[  -3   17  138 -294 -152  100  -69  -17 -365  206  -98  -62   63  146
  197 -175 -138  541   85  195  242  180  141 -114  439 -234   64  231
  234  -87  -91  -68  194 -204 -133  378  215]
tagez
[ -63  244   -1  -69   74  -83  -73  -38  132 -195  -24 -115 -133 -207
  -13 -220  155 -166  -75   27    7   -2  144 -146  -20   70  147  -62
 -101  -19   15  149 -149   85 -203 -175 -122]
bap
[  16  -51  -74 -122  -89   72   23  -88  -32   76   34   28  -21   26
   -3   57   27 -113   50   19   -6   21   61  -23  107  -45  -78   57
   -4   37  -29  -67 -135  -68  162  -27   50]
silim
[-130  -40  111  -90 -122  -71  144 -120  -59 -210   90  -45   20  -93
  206  -28  -49  405  -59  369  133 -123  335   48  175 -167   -2 -229
  -82 -115  -34   20  -70 -347  -22   92 -131]
zekub
[  40  -23 -107  -26  -46   93  -27  -66  -16   82   70   28  -58   23
   27   94   54 -125   57  -32   15   -7   11   -3   81   13  -31   84
   57   60  -20  -75  -40   53   88   17   92]
bap
[  37    3 -130  -49  -23   78  -39  -78  -26  113  104    7  -12   16
  -11   91   31 -100   36    2  -71  -46  -12  -21   37  -39   -4   38
   65   47  -66  -79  -17   21  165  -23  125]
zekub
[-114 -286  -12  -45   77   11 -119 -487  -65 -218  227   56 -106  -65
  182   88  -93  899  -56  131  -84  427   81  -16  339   62  124 -282
 -267 -109   15 -347   -2  -55   34  -49  -53]
zekub
[ -85  -51  130 -140   35 -195  -10 -182 -107   75  115  173  -33  -75
 -118 -161   91  -64  -53  156  -51  -36  -38  -48  125  362  190 -232
  117   24   93   64  163  202   43 -251 -188]
vori
[   3   32  -48  -61  -27   69  -27  -22  -93  105   47   29  -27   37
   -3   18   21  -74   53   48  -31  -72   22   31   80  -14  -10    5
   79   59  -35  -62   68 -113  143  -29   52]
tagez
[ 243  234  192   67  -37  -71  -45  -48 -275  189   32  -48  487   59
  105 -168 -191  877   -6  226  309  -58  -49 -411   54  319  188  -30
  338  151  -81 -165   85 -626   -6 -149  311]
zekub
[  15  148 -116 -208 -149  -14   -5  170  406  202   87 -408 -161  184
   -2  223  208 -184   12 -222 -195 -293   69 -225 -197  -44  104  629
  200    9  -99   50 -302   53   62  338  437]
Dageb
[ 137  379 -200   54 -107 -185  -54   99  -45  311  547 -190  195   38
  118 -138  -34  291  -19   62 -508 -125 -270 -208 -279 -208  223   79
 -160   27 -348  -75  308  167    1 -414  408]
vori
[ -42 -167   82  137  237  210 -116 -149  169  -73  -11  128   20   36
  140  216 -341  393  -18  242 -114 -353  163  258 -301  288  -92 -595
  203 -111 -135 -162  227 -234  151  128 -102]
Dageb
[  22  -17  -82 -112  -92   51   52  -44  -35   78  127    2   12   28
    5   53   70 -106   34   10  -84  -35   -2  -71   54  -22    1   69
   65   39  -62  -42  -78   -7  133  -15   98]
vete
[-271  214  122 -158  153 -306  321  161   -5  -75  -88 -131  -66  224
  -82  -83  231 -554  111   -1    7 -185 -159    4   36  -82  105 -296
 -271 -117   75  271 -286 -133  106    3 -154]
bap
[ -62   92  173 -383  149  -66  218  194  181  291 -104  -30 -116  355
 -228   -4  274 -428  -15   13 -444 -753  -88  -11 -324  246  189  516
  598   66    4  289  275   13  466  119  347]
vete
[-211   32  -17    1  -63 -144  295 -133  -35 -327  193 -212 -454  -91
  185 -172  229   40   55   -4 -145  -77  192   89   88 -640 -308 -468
 -595 -347  -37   22 -476 -280 -111 -157 -127]
tagez
[  50  133  -66  150  -40 -136  -85 -183  306  -78  228 -166 -228 -267
  293  -44   74  364 -100   78   25   90   89  -87 -170 -264  100   92
 -497 -138 -150  110 -163  -36 -214  -80  139]
Dageb
[   8   72   47    2  237  -71  -96    1  -11  -18  -54  -74   11  309
   -9  -85 -144  260   15 -129  107 -271  -44 -309  -52  463  413   61
  289   58   87   85   98    2   94  -22  173]
fosol
[  27   46  -92 -112  -66   63  -23   -6  -51  177   78   -8    4   32
   -5   10  -18  -55   79   10  -32  -23   21   12   36 -100   -1  111
   17   34 -109  -38   19  -22  117   -1  111]
tagez
[ 143  549 -127 -170 -105   48 -122   48 -304  246  113   32  323  -60
  215 -242 -219  345  -21  355   87 -129   99 -125  141  216  337  -61
  731   84 -141 -160  120 -570  155 -157   70]
vori
[  12  325  -26  -90  -74 -208  168   22   27 -242  139 -211 -125 -260
   73  -15  426  -28 -116  195 -223 -112  -28  -64  -97 -403  119  -95
 -146  -82   -3  323   21 -246   28 -124   64]
fosol
[ -71  185  -60  338  135 -298  190   95  104 -455  278 -255  -93 -370
  -48   58  260  177 -134  212 -272 -146   -9  146 -265  -98    5 -453
 -388 -137 -109  276  142 -190  -81 -262 -157]
vori
[ 11  43 -75 -81 -49  33 -19 -31 -69 113 112 -41  20  36  -3  56  29 -22
  28  57 -48 -39  -5 -58  90 -43  50 127 105  75 -26 -84   7 -79 142  -9
  81]
kovu
[   1 -263  -26 -189 -280  132   67  217  425   75  -24  106  -43  126
  -86  465   73 -423   30 -184  -96  126    0  -19  242  348  129  452
 -112  208   52   12 -135  456  142  264  -21]
Dageb
[ 152 -197  -83  -84  -76   26   23 -241  146 -283  259   25 -299 -375
  -11   49  409   52  -97  -96 -176 -136  -26 -102 -193  131   45 -154
    6  -68  -34  170 -297  190   89 -167  -53]
Dageb
[  -4  211  196  -70  183  -29   33 -110  -55  155 -299  165   22   -2
 -172 -128  101 -363 -124  104  196 -196  170   31 -111  256  -30  126
    6  -24  250  178 -117 -344  203 -199  -60]
vete
[ 164 -183  118 -121 -230  271   81  -75  -10 -151 -148  176  106 -292
   35   77 -165  345 -135  359  246   89  479   38  233  -73 -147  -78
  209   23 -102  -31    3 -205  -63  225 -139]
kovu
[  -1 -139 -131  -10 -146 -119  155   20   -9  105   29   59  244  -80
 -266  228  -44   71  -73   64  -48  250  159  -21  265 -149 -114  284
  -53  150   11 -201  -38  -22  280  111  139]
Dageb
[ -38 -308  140   34  -21    6   71  -80  333 -207 -105  -11 -274 -119
 -109  327  300 -272  -24  -82  172   72  123   97   49  338   -5   49
 -312   86  176  228  -92  135 -124  109 -269]
fosol
[-239 -196   -6 -288   83  -62  234  175  203  -42  271 -217 -223 -118
 -152  192  410 -146  -34  129 -633 -379 -202  130 -321 -117   84   16
 -195  -68 -186  261  177 -272  298    4  274]
vori
[ 192   71  -29   51 -134 -172   75 -233  259  -10  192    1 -120  -86
   67  133  132  200  -13 -162  149 -147   48 -331 -213  294  228  126
  188  -21   73   49 -204  330 -123  150  152]
kovu
[  13  -48   10 -250 -164  156 -118 -172  132   55    0  151  -94 -267
  -44  -18  -44 -177  -73  182  -68   50  320  120   44  117  -15  242
  -51   52  -97 -113 -153   82  122 -103  -95]
fosol
[-116 -233   78   12  100   36  134    8  287 -114 -157  118 -119   28
 -218  225  169 -392   47 -155 -187  155   21  174  -20  203 -267 -267
 -416  -46  113  105   -6  374  -57   47 -260]
Dageb
[-213 -190  158 -177    0  -41  283  -86  108 -301  -80   30 -336 -259
 -113  -41  170 -118   34  166 -103 -169  287  147   36  -49 -225  -33
 -160 -143  134  147  -79 -155   72   -7 -258]
kovu
[  -4   15 -100 -129  -57   80  -68   -6 -117  113  115    9   -7    7
   15   30   36  -89   25   36  -69   36   15  -13  135  -99   41   99
   27   56  -70 -103   15  -11  127  -37  100]
fosol
[ -37 -114   49   25  -50   27  -14  -70  186  -80   33  113  114  -60
 -115   90   28   77   -6  -22   -7  103  102   76   51  403   50  -36
  -82  147   32   94  141  193  -40  -92 -244]
tagez
[ 120  -58   35   58    6 -103 -156  293 -196  263   55  -85  338  137
 -291  280   14  -16 -113   80  -24 -150 -164   74   21 -198 -151  352
  495  119 -135  -14  307  133  358  114  218]
silim
[   8   25  -94  -64  -39   58  -25  -42  -51  115   72   14  -11   71
   -9   65   29 -130   41  -28  -17   -9   20    6   80  -24   46   69
   41   61  -50  -41  -12   10  137    2   79]
fosol
[-263 -228  165 -216 -272 -279  140   73 -140 -263  289  -79  318 -251
  103  105 -222  872   23  292    3  419  124  -63  255 -534 -235  182
 -188 -157 -121 -362 -159 -321   -7   58   88]
vete
[ 104  215  -80  133  -60   73 -150  -72  174  -47  159    5  155 -308
   86   97   -8  354 -128  167   25  286   61 -210  110  359   40   -4
  129   27   55 -246 -123 -144 -171  -66  197]
tagez
[ -10  139  -28  163  174  231  100 -113  299  -29 -318   -5 -130  274
  215 -174   -2 -301  116 -135  465 -243  324  -78   -8  203 -266 -385
   65  -16  101  169 -561 -432 -112   63 -200]
vete
[  12  241  236  -56   25 -207  223  144   77   86  184 -174  -14  206
   51   20  291 -207    3  -87   87 -263 -406 -293  -97  235  176  211
  451  -50  226   13 -404 -215   86   15  -38]
kovu
[-11  35 -52 -59  29  26 -28 -67 -51  77  28 -20 -28  61  36  72  -1 -88
  34  70  42   6  13 -19 104   5  21  70 126  25  18 -35 -28 -87 139  31
  -5]
vori
[  27  247  -90  126  177  -56 -505  168 -498  221   82   33  324 -165
 -174 -259   48  179   -1 -131  -85   84 -387   10  -39   10  330   83
  107  198 -345   77  520  160  -22 -247  319]
silim
[  36  -19  -87  -81  -94   88  -21  -17  -45  138   73   23    9   12
  -37   91   21 -119   12   15  -48  -13   34   -1   83   -6  -11  129
   58   74  -56  -55   11  -44  127  -20   75]
kovu
[ -31   20  -14   27  -51   46  117   96  252 -126  -25   47 -155 -202
  -79  191  141 -414  -25  -59 -107  -27   84  142 -105  141   71   25
 -149   56   39  147   97  217 -227  -23  -24]
bap
[ -20   22  -66  -73  -20   68  -11  -58  -44  104   34    3  -37   48
   -7   67   61 -176   30   22  -30  -50   -4    2   99  -11   -6   39
   79   33    7  -34  -14  -84  149   -1   66]
zekub
[ -13 -599  112 -211 -310  -14   78 -475   86 -262  323    6   53 -180
 -109  449   36  689  -74  -37 -248  298  273  -48  146   44 -122  408
 -438    4   -4 -251 -378  412   95  -67  105]
vori
[-203 -233    6 -378    8   25  223 -114 -301   -9 -157   62  136 -104
 -205  -93 -188   32    2  114 -202  123  337   70  340 -483 -275  103
 -333 -142 -104 -210 -395 -189  347   15 -143]
vete
[ 149   66  -29   24 -268 -144 -137    8 -234    9  313  -45  251 -167
  258 -174  -36  732  -38  232  356   40   45 -362  325   65  120 -197
  479   58 -135 -180 -152 -164 -118   50   49]
vori
[ 366   -4   66  -62 -348   80  153 -122  -13  -58 -180  211  226 -281
   49  110  -32  278   14  313  365  -32  348    2    6  135 -177 -122
   96   86 -130  278   84 -290   26  -24  -11]
zekub
[ 159  288  -75  294   22  -76  -21  -58  225   40   76  104  292   52
  -33  216    4 -365 -155 -182  183  113  -79 -247 -155  574  106   19
  183  118  172   31 -216   46 -176 -282   38]
kovu
[ -14  -81  -17 -156  -18  181  105 -154  185   98  -27   41 -113  205
  -59  377   25 -369  -57   14 -220   76  111  -81  165  292   48   -7
   89   -5  223  -99   97  210    3  136   57]
vete
[  30   -7 -102  -72  -35   62  -34  -57  -17  100   80   36  -14   40
    1  113   21 -146   28   21  -57  -54  -19  -28   45   17   27   75
  126   59  -38  -50    4  -11  221   -2   70]
vete
[  12   13   90  -35    2 -110  -50  -14   12  -49  -99  -66   66   75
 -100  109   -6  -32  -80   -3   46   25  -14  -44   11  226  154  152
  158  114   71  125   49 -129   40 -132   22]
vori
[ -54  126 -200  216  196  165 -105 -262    1   12 -100  -65  -75  101
  258  -11 -371  366   98  135  231  163  255   55  177 -182 -176 -562
   -3 -137  -29 -344 -109 -500   50  209 -190]
vete
[ -75 -128   17  -31  -31 -276  249   84 -187 -140  310  -76  148 -139
 -148  164  200  146  -87  251 -231   48 -129  -68  114 -148  -93 -226
 -195  -31 -134 -103   51 -384  352 -127 -114]
vete
[ -95  -68 -105   36   20  -84  -67  -48  -66 -255  201   79 -246 -219
  -65   42  349 -572   58   59  128    3   13  -13  215   25  -70 -241
 -128   33   67   44 -233  403   81 -103 -254]
vete
[  70 -173   56 -395 -264   67  263 -131  -93  210  361  212  329   26
  -17   99 -211  223   63   12 -237  137   18  -72 -104  -17 -167   77
  305 -139 -299 -287 -117   87   97 -118  107]
vete
[ -61   92   10 -358  167  169  115   42 -130  161  -31  130   47  -44
   -5 -237 -203   78   87  263 -140 -163  -72  175 -146  228   16 -219
  399 -245 -153   35   11 -494  247 -103   80]
kovu
[ 41 -24 -99 -93 -98  60 -14 -34 -47 121 109  41  19  23  -1  92  54 -73
  40  40  13 -20  30 -11 101  37 -23  81  68  72 -43 -42 -48 -59 155 -47
  70]
kovu
[   5   18  -31  -82  -59   23  -24  -34  -34   93   97  -13  -34  -10
    2    5   68 -117   35   77  -13  -41    4  -20   77   32   17  122
  101   47  -18  -16   28   16   71    9   41]
tagez
[ 148  228 -164  -94   -1  -83  351 -184  281  137 -101  -18   33   73
 -121  -48 -149 -216 -170  -63   -2  136  221 -202 -139  138  186   52
 -133 -122   29  126 -297 -150   31  -22   -5]
tagez
[ -70   70 -115 -244 -211  201 -106   62  -69  295  234   13   83  124
  138  154 -164  -61  124  405 -240 -475  125  172  199  164   58  -99
  672  174 -325 -255  243 -406  515   67   51]
silim
[  85  241  -64 -142   32  180   13 -113 -139  253 -312   84  217 -111
   39  -63 -386  486   65  396  120   67  241  117   88 -138  -73 -175
  557  -67 -110  -66  391 -764  271  309   77]
Dageb
[   0 -239  100 -227  -38  -35  -28 -203  233 -133  -32  -27 -248 -149
  -55  144  211 -157  -26   37  -69   15  163  -91  -29  119   49  175
 -236   13   36   65 -155  498 -147  111   36]
silim
[  14  606   77   90  351 -125   62  163 -167  314 -278   20  375  402
  -78  -80 -137 -102  -14 -148  -57 -299 -252 -194 -183  218  167 -199
  629    0  187 -103  101 -476  175   15  149]
tagez
[  -3  -20 -105 -146  -76   86    3  -36  -15  112   83   -4  -32    7
    4   85   38  -61   67   39  -64   -7   39    1   87  -54  -41  116
   62   43  -81  -46  -81  -98  205    8  107]
vori
[  12   14  -69  -95  -82   82   12  -47  -16  119  117   -3  -21   10
   12  119   56  -82   33   43 -123  -67   -3    2   77   -5   29  102
   68   70  -47 -100   37  -35  160    3   82]
bap
[  85  120    0 -355 -205   69  307    2 -125  356  -26  114  265  184
  136   94 -417  285   85  209   -2 -182  103  -65  120    7  250 -135
  369  -31 -159 -133   58 -533  240  120  191]
bap
[   4  -23 -104  -39  -38   52  -13  -27  -21   68   74    2  -37   21
  -21   71   48 -113   39  -38  -73  -31   -3  -13   73  -55  -29   58
   -4   70  -54  -82  -22    4  154  -28   65]
bap
[ -39   38    2   54  227   99 -180 -160  -47  -30   85   89  105  -17
  187  216   -6  377   59  299   85 -281   79   50  107  180  -89 -494
  446   -7  -13 -198   69 -220  249  124  -56]
bap
[  -6   13  -75 -104  -70   77    8  -28  -18   94   90  -13  -55   18
    2   78   32 -114   40    2 -108  -31   27   30   89  -67   30  100
    8   48  -63  -65  -10  -35  133    0   22]
tagez
